Below are the code and all the weights of a small trained network. Each question names an input and a class and asks about switching units off, where a switched-off unit gives its printed mean instead of its output.

import numpy as np


def w(rows, s, z=0):
    codes = np.array(rows[::2]) - 128.0
    scale = np.full(codes.shape[1], s)
    scale[-1] = z or s
    return codes * scale


def norm(h):
    return h / np.sqrt((h * h).mean(-1, keepdims=True) + 1e-5)


def f(y):
    return np.maximum(y, 0)


def log_softmax(a):
    a = a - a.max(-1, keepdims=True)
    return a - np.log(np.exp(a).sum(-1, keepdims=True))


def net(x, mask):
    res = np.array(x, float).reshape(1, 3) / 4 @ E
    u = 0
    for l in range(2):
        y = f(norm(res) @ A[l][:, :-1].T + A[l][:, -1])
        res = res + np.where(mask[u : u + 4], y, B[l][:, -1]) @ B[l][:, :-1]
        u += 4
    return log_softmax(norm(res)[-1] @ U[:, :-1].T + U[:, -1])


A, B = {}, {}
E = w([
[127,141,254,150,111],'x0',
[119,81,110,66,94],'x1',
[163,130,135,32,131],'x2',
],0.012)
A[0] = w([
[56,104,61,73,143,28],'L0N1',
[213,76,195,169,93,139],'L0N2',
[34,1,112,110,58,3],'L0N3',
[198,180,22,6,155,30],'L0N4',
],0.0083,0.0048)
B[0] = w([
[176,29,166,57,152,178],'L0N1',
[151,179,142,107,65,206],'L0N2',
[11,51,150,107,71,189],'L0N3',
[108,96,172,175,244,253],'L0N4',
],0.011,0.0055)
A[1] = w([
[74,183,151,159,117,79],'L1N1',
[89,85,175,135,102,145],'L1N2',
[72,60,126,125,65,2],'L1N3',
[157,122,5,157,136,130],'L1N4',
],0.012,0.0052)
B[1] = w([
[56,97,115,170,189,199],'L1N1',
[95,193,83,132,137,255],'L1N2',
[2,64,65,72,8,204],'L1N3',
[246,93,87,109,47,216],'L1N4',
],0.011,0.005)
U = w([
[160,62,83,40,170,228],'0',
[161,128,175,94,229,147],'1',
[132,193,82,93,94,2],'2',
[218,119,52,136,79,250],'3',
[206,193,174,5,71,250],'4',
[10,71,93,63,54,200],'5',
[52,204,196,204,121,240],'6',
[152,172,99,98,87,2],'7',
],0.014,0.0064)

Each question gives the input, the list of numbers given to net, and the class t.
The units are the neurons (one row each of A and B). Each row of codes is followed by its name. A weight is (code - 128) times the scale printed after its matrix; where a second scale follows, it is the last column's (A, B and U).
mask holds one flag per neuron, layer by layer. A switched-off neuron (its flag False) gives its mean, the last column of its row in B, instead of its output. The means were averaged over made-up inputs and are rounded, as every weight is.
A unit's drop is (log p(t) with every unit on - log p(t) with that unit switched off) / (log p(t) with every unit on - log p(t) with every unit switched off).
The circuit of an input: a set's keep is (log p(t) with only the set's units on - log p(t) with every unit switched off) / (log p(t) with every unit on - log p(t) with every unit switched off). Starting from all 8 units, units are removed one at a time, each time the one whose removal leaves the highest keep (on an exact tie, the one counted first), for as long as the keep stays at least 0.8.
units of the circuit, in order: the units of the circuit, biggest drop first
unit that matters most: the unit with the biggest drop
top k neurons: the k neurons with the biggest drops, biggest first
drop of u: that unit's drop, to one decimal
input [3,-1,3], class 4: unit that matters most => L0N4
input [1,7,8], class 1: units of the circuit, in order => L0N4; L1N3; L1N4
input [2,1,-3], class 6: units of the circuit, in order => L0N3; L1N3
input [-3,-8,-4], class 3: units of the circuit, in order => L1N4; L0N4
input [-2,-4,1], class 3: top 3 neurons => L0N3; L0N1; L1N4
input [1,1,1], class 4: top 3 neurons => L0N3; L0N4; L1N3
input [-2,-5,1], class 3: top 2 neurons => L1N4; L0N4
input [-4,-2,-1], class 3: top 2 neurons => L1N4; L0N3
input [-6,-5,6], class 1: top 2 neurons => L0N4; L1N3
input [-6,2,-1], class 0: drop of L0N1 => 0.3
input [-7,0,-8], class 3: drop of L1N4 => 0.2
input [-3,-6,4], class 1: drop of L0N4 => 1.0
